Here is a tiny trained network, its code and every weight. The questions are about switching its units off for an input and a class, where a switched-off unit gives its printed mean instead of its output.

import numpy as np


def w(rows, s, z=0):
    codes = np.array(rows[::2]) - 128.0
    scale = np.full(codes.shape[1], s)
    scale[-1] = z or s
    return codes * scale


def f(y):
    return y / 2 * (1 + np.tanh(0.7978845608 * (y + 0.044715 * y**3)))


def log_softmax(a):
    a = a - a.max(-1, keepdims=True)
    return a - np.log(np.exp(a).sum(-1, keepdims=True))


def net(x, mask):
    res = np.array(x, float).reshape(1, 7) / 4 @ E
    y = f(res @ A[0][:, :-1].T + A[0][:, -1])
    res = res + np.where(mask, y, B[0][:, -1]) @ B[0][:, :-1]
    return log_softmax(res[-1] @ U[:, :-1].T + U[:, -1])


A, B = {}, {}
E = w([
[131,125,128,140,134,133,139,115,128],'x0',
[122,124,135,125,131,125,123,116,133],'x1',
[166,213,243,132,80,122,191,122,150],'x2',
[140,109,126,148,120,117,145,133,103],'x3',
[114,105,103,105,5,247,160,45,99],'x4',
[216,63,107,113,107,97,136,160,251],'x5',
[121,134,134,116,133,132,114,121,142],'x6',
],0.011)
A[0] = w([
[122,85,80,116,6,208,127,83,143,8],'n0',
[143,92,68,136,197,94,136,140,179,156],'n1',
[48,187,138,136,199,138,104,119,4,90],'n2',
[142,166,173,128,223,78,138,151,103,85],'n3',
[124,148,138,132,90,140,169,150,81,114],'n4',
[94,185,166,134,72,149,140,82,60,107],'n5',
[132,81,92,113,53,200,130,89,142,198],'n6',
[110,111,92,104,181,103,133,139,132,138],'n7',
[141,104,132,126,165,124,131,104,127,125],'n8',
[157,117,146,116,68,127,131,130,158,22],'n9',
[110,136,153,115,122,148,121,113,128,132],'n10',
[69,78,9,103,149,147,87,124,90,52],'n11',
[83,73,31,118,157,150,87,127,107,240],'n12',
[104,179,209,130,58,194,143,77,85,112],'n13',
[93,103,105,126,127,150,111,140,104,78],'n14',
[134,86,111,132,133,109,98,146,115,142],'n15',
[133,102,93,129,60,149,119,105,157,123],'n16',
[69,169,130,135,174,130,121,116,50,212],'n17',
[143,101,130,146,156,106,117,134,144,137],'n18',
[189,173,249,144,85,107,149,145,164,72],'n19',
],0.014,0.012)
B[0] = w([
[158,111,101,76,153,121,234,119,157,203],'n0',
[133,107,80,125,132,129,72,133,131,207],'n1',
[146,107,111,84,143,119,228,127,150,214],'n2',
[118,132,163,139,99,143,187,105,121,186],'n3',
[116,126,126,119,127,129,66,125,134,154],'n4',
[134,133,115,155,139,134,52,143,132,190],'n5',
[102,155,178,152,118,133,121,121,88,224],'n6',
[149,122,113,139,124,122,99,148,119,174],'n7',
[127,131,126,111,105,126,120,153,131,137],'n8',
[100,147,158,157,126,137,99,112,105,140],'n9',
[143,102,120,163,117,117,130,138,94,141],'n10',
[108,160,205,155,101,128,128,114,86,211],'n11',
[153,103,80,103,146,117,177,140,166,253],'n12',
[118,124,107,148,122,119,33,152,134,209],'n13',
[126,133,148,135,120,139,132,111,136,148],'n14',
[121,139,115,121,140,149,98,134,163,165],'n15',
[122,134,148,141,124,119,179,129,133,173],'n16',
[116,154,184,142,106,139,168,101,109,213],'n17',
[119,142,103,99,154,131,103,137,128,159],'n18',
[128,120,132,106,137,133,251,109,120,189],'n19',
],0.022,0.024)
U = w([
[170,103,108,49,156,122,189,116,178,14],'0',
[79,188,198,132,76,164,156,87,88,255],'1',
[108,127,75,151,126,138,2,166,134,161],'2',
],0.013,0.00035)

Each question gives the input, the list of numbers given to net, and the class t.
The units are the neurons (one row each of A and B). Each row of codes is followed by its name. A weight is (code - 128) times the scale printed after its matrix; where a second scale follows, it is the last column's (A, B and U).
mask holds one flag per neuron, in row order. A switched-off neuron (its flag False) gives its mean, the last column of its row in B, instead of its output. The means were averaged over made-up inputs and are rounded, as every weight is.
A unit's drop is (log p(t) with every unit on - log p(t) with that unit switched off) / (log p(t) with every unit on - log p(t) with every unit switched off).
The circuit of an input: a set's keep is (log p(t) with only the set's units on - log p(t) with every unit switched off) / (log p(t) with every unit on - log p(t) with every unit switched off). Starting from the 12 units with the biggest drops (on a tie, the unit counted first), units are removed one at a time, each time the one whose removal leaves the highest keep (on an exact tie, the one counted first), for as long as the keep stays at least 0.8.
units of the circuit, in order: the units of the circuit, biggest drop first
most important unit: the unit with the biggest drop
k most important neurons: the k neurons with the biggest drops, biggest first
drop when u is switched off: that unit's drop, to one decimal
input [-2,4,1,-8,2,8,-3], class 1: units of the circuit, in order	(n12)
input [-6,0,0,0,-3,-7,-1], class 0: 3 most important neurons	(n2 n11 n6)
input [8,-8,-4,-3,1,0,-8], class 1: 2 most important neurons	(n2 n0)
input [1,3,0,5,-5,1,1], class 2: 3 most important neurons	(n2 n0 n12)
input [8,5,5,5,8,0,8], class 2: 3 most important neurons	(n13 n5 n17)
input [-7,-5,0,2,1,-3,3], class 1: 4 most important neurons	(n0 n1 n12 n17)
input [7,-8,-4,5,1,-5,-6], class 1: 4 most important neurons	(n11 n17 n0 n1)
input [-6,-3,5,7,5,4,-7], class 1: 3 most important neurons	(n12 n6 n2)
input [1,2,-6,-3,7,-1,-6], class 1: 2 most important neurons	(n6 n11)
input [7,2,4,3,4,0,5], class 2: 2 most important neurons	(n13 n17)
input [3,5,-4,-6,5,-2,-3], class 1: 2 most important neurons	(n6 n11)
input [-5,3,7,4,1,-3,-6], class 2: 2 most important neurons	(n13 n5)
input [7,3,-4,7,1,-2,-2], class 1: 3 most important neurons	(n0 n11 n17)
input [3,0,3,-7,-3,-2,2], class 1: most important unit	n12
input [-6,-1,-8,8,6,0,4], class 1: 3 most important neurons	(n11 n6 n2)
input [-4,-7,3,0,2,3,5], class 1: 2 most important neurons	(n12 n2)
input [-4,-8,4,-6,6,-5,-2], class 2: drop when n5 is switched off	0.1
input [2,8,2,7,5,-7,0], class 2: drop when n13 is switched off	0.7
input [-7,-6,0,-3,4,-1,0], class 1: drop when n12 is switched off	0.4
input [7,4,0,1,-3,-7,3], class 0: most important unit	n2
input [-3,5,5,-4,2,0,-8], class 2: drop when n13 is switched off	0.3
